Here is a tiny trained network, its code and every weight. The questions are about switching its units off for an input and a class, where a switched-off unit gives its printed mean instead of its output.

import numpy as np


def w(rows, s, z=0):
    codes = np.array(rows[::2]) - 128.0
    scale = np.full(codes.shape[1], s)
    scale[-1] = z or s
    return codes * scale


def norm(h):
    return h / np.sqrt((h * h).mean(-1, keepdims=True) + 1e-5)


def f(y):
    return y / 2 * (1 + np.tanh(0.7978845608 * (y + 0.044715 * y**3)))


def log_softmax(a):
    a = a - a.max(-1, keepdims=True)
    return a - np.log(np.exp(a).sum(-1, keepdims=True))


def net(x, mask):
    res = np.array(x, float).reshape(1, 4) / 4 @ E
    u = 0
    for l in range(3):
        y = f(norm(res) @ A[l][:, :-1].T + A[l][:, -1])
        res = res + np.where(mask[u : u + 7], y, B[l][:, -1]) @ B[l][:, :-1]
        u += 7
    return log_softmax(norm(res)[-1] @ U[:, :-1].T + U[:, -1])


A, B = {}, {}
E = w([
[177,147,230,19,168,156],'x0',
[239,80,66,137,187,170],'x1',
[175,76,152,147,2,205],'x2',
[122,54,140,115,156,120],'x3',
],0.0032)
A[0] = w([
[68,129,96,109,160,113,57],'0.n0',
[157,108,20,187,103,138,103],'0.n1',
[100,194,107,111,185,1,29],'0.n2',
[135,133,211,53,150,158,27],'0.n3',
[229,162,159,44,140,113,38],'0.n4',
[166,40,158,149,137,70,199],'0.n5',
[72,157,102,117,209,53,5],'0.n6',
],0.0062,0.0022)
B[0] = w([
[160,125,140,174,174,119,141],'0.n0',
[87,139,76,140,171,195,251],'0.n1',
[80,97,114,175,175,122,237],'0.n2',
[161,155,74,215,123,118,205],'0.n3',
[227,132,164,222,142,195,218],'0.n4',
[179,180,57,47,148,111,199],'0.n5',
[54,118,210,129,253,22,213],'0.n6',
],0.0045,0.0026)
A[1] = w([
[138,117,108,205,142,122,83],'1.n0',
[112,121,160,120,55,64,138],'1.n1',
[169,137,190,128,163,156,1],'1.n2',
[77,169,137,130,212,1,58],'1.n3',
[84,134,167,116,51,79,59],'1.n4',
[117,149,85,168,50,136,180],'1.n5',
[140,81,196,91,159,94,220],'1.n6',
],0.0089,0.0013)
B[1] = w([
[85,163,136,124,67,119,153],'1.n0',
[199,160,254,75,189,106,149],'1.n1',
[150,190,107,176,74,147,154],'1.n2',
[91,20,157,212,199,163,254],'1.n3',
[213,139,197,15,134,31,158],'1.n4',
[65,154,168,81,95,35,176],'1.n5',
[74,169,87,217,32,207,158],'1.n6',
],0.0054,0.0071)
A[2] = w([
[98,67,196,193,207,165,127],'2.n0',
[2,171,67,153,79,95,136],'2.n1',
[227,219,207,193,59,181,75],'2.n2',
[144,138,204,27,132,60,42],'2.n3',
[132,85,38,230,139,118,163],'2.n4',
[209,89,80,61,132,205,129],'2.n5',
[24,96,128,80,124,90,3],'2.n6',
],0.0058,0.003)
B[2] = w([
[21,89,147,214,122,102,253],'2.n0',
[177,132,63,172,7,163,185],'2.n1',
[178,200,81,206,178,140,229],'2.n2',
[164,153,200,81,121,86,164],'2.n3',
[103,127,253,93,79,88,252],'2.n4',
[84,117,106,85,184,112,178],'2.n5',
[116,197,51,141,86,210,136],'2.n6',
],0.0067,0.0041)
U = w([
[111,60,74,20,181,145,109],'0',
[95,126,128,89,141,115,2],'1',
[28,87,176,219,156,98,167],'2',
[197,198,91,182,171,169,158],'3',
[87,127,65,122,9,126,141],'4',
[146,172,233,56,101,39,133],'5',
],0.014,0.0074)

Each question gives the input, the list of numbers given to net, and the class t.
The units are the neurons (one row each of A and B). Each row of codes is followed by its name. A weight is (code - 128) times the scale printed after its matrix; where a second scale follows, it is the last column's (A, B and U).
mask holds one flag per neuron, layer by layer. A switched-off neuron (its flag False) gives its mean, the last column of its row in B, instead of its output. The means were averaged over made-up inputs and are rounded, as every weight is.
A unit's drop is (log p(t) with every unit on - log p(t) with that unit switched off) / (log p(t) with every unit on - log p(t) with every unit switched off).
The circuit of an input: a set's keep is (log p(t) with only the set's units on - log p(t) with every unit switched off) / (log p(t) with every unit on - log p(t) with every unit switched off). Starting from the 12 units with the biggest drops (on a tie, the unit counted first), units are removed one at a time, each time the one whose removal leaves the highest keep (on an exact tie, the one counted first), for as long as the keep stays at least 0.8.
circuit, biggest first: the units of the circuit, biggest drop first
top k neurons: the k neurons with the biggest drops, biggest first
k most important neurons of layer l: the k neurons of layer l with the biggest drops, biggest first
drop of u: that unit's drop, to one decimal
input [5,7,8,6], class 3: circuit, biggest first	[1.n3, 2.n2, 1.n2]
input [1,1,-1,-2], class 3: circuit, biggest first	[0.n4, 1.n3]
input [3,-3,0,-2], class 5: circuit, biggest first	[1.n3, 0.n6]
input [2,5,5,-1], class 3: circuit, biggest first	[1.n3, 2.n2]
input [-8,8,-2,6], class 0: most important neuron of layer 2	[2.n0]
input [-1,5,6,-6], class 4: top 2 neurons	[1.n1, 1.n3]
input [-3,-1,8,-7], class 5: top 2 neurons	[1.n5, 0.n4]
input [-6,8,-1,5], class 0: 2 most important neurons of layer 1	[1.n3, 1.n6]
input [1,-1,6,5], class 5: top 2 neurons	[0.n4, 1.n3]
input [-8,-7,6,1], class 5: top 2 neurons	[1.n4, 1.n1]
input [-3,4,7,8], class 0: top 2 neurons	[1.n3, 0.n5]
input [-5,-2,4,-6], class 4: 2 most important neurons of layer 0	[0.n1, 0.n6]
input [-6,5,-1,6], class 0: 2 most important neurons of layer 2	[2.n0, 2.n5]
input [-3,7,-2,1], class 0: drop of 1.n3	0.5
input [5,2,7,5], class 3: drop of 1.n3	0.2
input [-8,-2,0,0], class 4: drop of 0.n0	0.0
input [-8,4,5,6], class 4: drop of 1.n3	0.1
